Below is a small trained network, with its code and all its weights. Each question gives an input and a class and asks what happens when units are switched off, that is, made to give their printed mean instead of their output.

import numpy as np


def w(rows, s, z=0):
    codes = np.array(rows[::2]) - 128.0
    scale = np.full(codes.shape[1], s)
    scale[-1] = z or s
    return codes * scale


def norm(h):
    return h / np.sqrt((h * h).mean(-1, keepdims=True) + 1e-5)


def f(y):
    return np.maximum(y, 0)


def log_softmax(a):
    a = a - a.max(-1, keepdims=True)
    return a - np.log(np.exp(a).sum(-1, keepdims=True))


def net(x, mask):
    res = np.array(x, float).reshape(1, 7) / 4 @ E
    u = 0
    for l in range(3):
        y = f(norm(res) @ A[l][:, :-1].T + A[l][:, -1])
        res = res + np.where(mask[u : u + 7], y, B[l][:, -1]) @ B[l][:, :-1]
        u += 7
    return log_softmax(norm(res)[-1] @ U[:, :-1].T + U[:, -1])


A, B = {}, {}
E = w([
[84,107,176,214,111,136,175,155,165,154,73,143],'x0',
[133,153,137,124,113,122,113,160,131,143,129,141],'x1',
[134,131,126,138,131,139,127,131,127,122,135,126],'x2',
[166,157,71,150,198,101,155,158,144,239,121,21],'x3',
[209,125,24,120,2,162,210,127,137,144,76,129],'x4',
[131,127,135,103,147,145,122,127,111,129,96,128],'x5',
[130,126,109,136,142,140,113,141,127,127,118,141],'x6',
],0.0086)
A[0] = w([
[119,185,119,123,97,119,97,67,141,47,98,208,81],'0.n0',
[134,79,204,207,79,146,105,115,129,118,76,153,162],'0.n1',
[228,124,56,3,196,90,123,102,144,81,211,154,67],'0.n2',
[104,161,167,241,107,129,131,145,150,118,26,88,4],'0.n3',
[155,158,121,220,58,138,214,125,139,114,38,147,111],'0.n4',
[167,91,102,40,144,114,67,116,142,136,188,117,24],'0.n5',
[82,123,75,139,159,110,122,149,161,164,118,82,44],'0.n6',
],0.0067,0.0045)
B[0] = w([
[124,56,151,146,35,153,2,36,48,180,180,87,206],'0.n0',
[67,46,137,106,90,135,82,203,115,123,178,175,223],'0.n1',
[155,143,105,103,140,117,194,246,80,155,189,184,254],'0.n2',
[135,18,206,73,207,129,223,170,95,234,133,146,189],'0.n3',
[169,177,106,95,192,87,154,68,180,96,84,176,246],'0.n4',
[104,169,115,102,183,81,221,137,35,128,204,112,183],'0.n5',
[136,115,159,120,104,145,90,112,69,131,109,99,177],'0.n6',
],0.0077,0.006)
A[1] = w([
[22,5,208,228,152,133,203,176,230,188,46,142,117],'1.n0',
[120,130,113,203,126,133,168,122,115,220,129,25,5],'1.n1',
[104,182,230,158,145,120,72,165,208,42,149,70,51],'1.n2',
[173,151,125,169,198,123,136,131,145,254,111,26,45],'1.n3',
[31,142,195,126,190,77,112,154,107,127,141,130,96],'1.n4',
[48,119,187,217,225,120,92,113,101,168,163,116,11],'1.n5',
[229,116,72,123,21,142,173,111,128,136,66,112,117],'1.n6',
],0.007,0.002)
B[1] = w([
[162,128,123,2,179,108,163,159,76,230,228,194,254],'1.n0',
[65,61,196,123,101,141,16,183,160,59,129,159,179],'1.n1',
[122,172,117,157,168,158,141,88,163,117,122,58,158],'1.n2',
[56,65,199,144,20,220,82,89,89,113,105,116,226],'1.n3',
[184,178,86,151,126,105,154,98,195,102,115,116,219],'1.n4',
[184,161,104,160,128,62,141,103,227,110,4,173,220],'1.n5',
[138,148,142,147,205,62,115,118,186,111,87,148,203],'1.n6',
],0.0099,0.009)
A[2] = w([
[79,78,180,150,72,167,91,96,151,92,119,151,163],'2.n0',
[109,88,132,154,123,161,82,180,115,175,92,1,2],'2.n1',
[193,162,117,127,168,105,126,109,221,100,76,118,46],'2.n2',
[98,184,151,160,194,89,111,113,146,106,134,107,22],'2.n3',
[148,187,69,108,151,141,153,143,93,72,194,59,66],'2.n4',
[109,128,167,119,154,101,113,90,162,178,115,171,122],'2.n5',
[172,139,70,122,111,111,147,123,190,88,42,163,18],'2.n6',
],0.011,0.0023)
B[2] = w([
[111,130,154,142,104,226,120,133,120,102,118,53,240],'2.n0',
[54,62,200,193,47,183,68,96,79,87,194,132,170],'2.n1',
[135,176,50,177,124,74,112,32,152,122,104,69,255],'2.n2',
[163,105,98,181,118,118,131,140,179,169,89,120,175],'2.n3',
[134,104,149,49,191,144,249,183,128,153,145,222,205],'2.n4',
[133,166,76,143,110,130,158,161,71,99,123,89,255],'2.n5',
[127,159,135,204,155,91,96,144,174,139,102,67,235],'2.n6',
],0.012,0.0085)
U = w([
[147,80,135,40,212,90,212,191,90,193,190,204,255],'0',
[143,194,64,197,158,55,105,69,215,110,44,62,58],'1',
[11,19,226,160,35,232,52,129,93,47,150,91,37],'2',
],0.013,0.0048)

Each question gives the input, the list of numbers given to net, and the class t.
The units are the neurons (one row each of A and B). Each row of codes is followed by its name. A weight is (code - 128) times the scale printed after its matrix; where a second scale follows, it is the last column's (A, B and U).
mask holds one flag per neuron, layer by layer. A switched-off neuron (its flag False) gives its mean, the last column of its row in B, instead of its output. The means were averaged over made-up inputs and are rounded, as every weight is.
A unit's drop is (log p(t) with every unit on - log p(t) with that unit switched off) / (log p(t) with every unit on - log p(t) with every unit switched off).
The circuit of an input: a set's keep is (log p(t) with only the set's units on - log p(t) with every unit switched off) / (log p(t) with every unit on - log p(t) with every unit switched off). Starting from the 12 units with the biggest drops (on a tie, the unit counted first), units are removed one at a time, each time the one whose removal leaves the highest keep (on an exact tie, the one counted first), for as long as the keep stays at least 0.8.
units of the circuit, in order: the units of the circuit, biggest drop first
most important unit: the unit with the biggest drop
k most important neurons: the k neurons with the biggest drops, biggest first
top k neurons in layer l: the k neurons of layer l with the biggest drops, biggest first
drop when u is switched off: that unit's drop, to one decimal
input [-5,-5,2,-6,-6,-7,-7], class 1: most important unit -> 1.n0
input [8,-2,5,8,-4,4,-6], class 0: 2 most important neurons -> 1.n0; 0.n3
input [-7,4,-6,8,5,2,7], class 2: top 2 neurons in layer 1 -> 1.n3; 1.n0
input [-7,-1,-4,-8,-8,2,1], class 1: top 2 neurons in layer 2 -> 2.n1; 2.n3
input [-6,1,3,7,-5,-5,-1], class 2: 4 most important neurons -> 1.n3; 1.n0; 2.n1; 0.n4
input [-2,-6,-5,-8,8,6,-4], class 1: top 2 neurons in layer 2 -> 2.n6; 2.n1
input [-5,-6,-7,5,4,-7,-8], class 0: top 2 neurons in layer 0 -> 0.n2; 0.n0
input [-6,-7,-3,7,-6,-1,-8], class 2: top 3 neurons in layer 0 -> 0.n4; 0.n1; 0.n6
input [6,-1,1,7,4,-7,6], class 2: 2 most important neurons -> 1.n3; 1.n1
input [-4,-4,-6,-8,-8,-6,7], class 1: top 4 neurons in layer 1 -> 1.n3; 1.n5; 1.n4; 1.n1
input [-3,6,3,7,-6,6,0], class 2: 3 most important neurons -> 1.n3; 2.n1; 0.n4
input [-4,-4,2,-5,3,7,7], class 2: top 2 neurons in layer 1 -> 1.n0; 1.n4
input [-4,-2,1,-6,-6,-5,-3], class 1: 4 most important neurons -> 1.n3; 1.n0; 1.n4; 1.n5
input [-1,4,8,7,-4,-1,1], class 2: units of the circuit, in order -> 1.n3
input [4,6,7,5,3,2,6], class 2: drop when 1.n1 is switched off -> 0.1
input [8,0,4,6,-7,4,1], class 0: drop when 0.n3 is switched off -> 2.7
input [8,2,6,-3,6,0,6], class 0: drop when 1.n0 is switched off -> 0.5
input [7,-7,3,-3,-4,-8,5], class 0: drop when 0.n6 is switched off -> 0.0
input [-2,-1,-6,3,-2,4,7], class 2: top 2 neurons in layer 0 -> 0.n1; 0.n4
input [-6,2,0,5,1,-7,4], class 0: units of the circuit, in order -> 0.n2
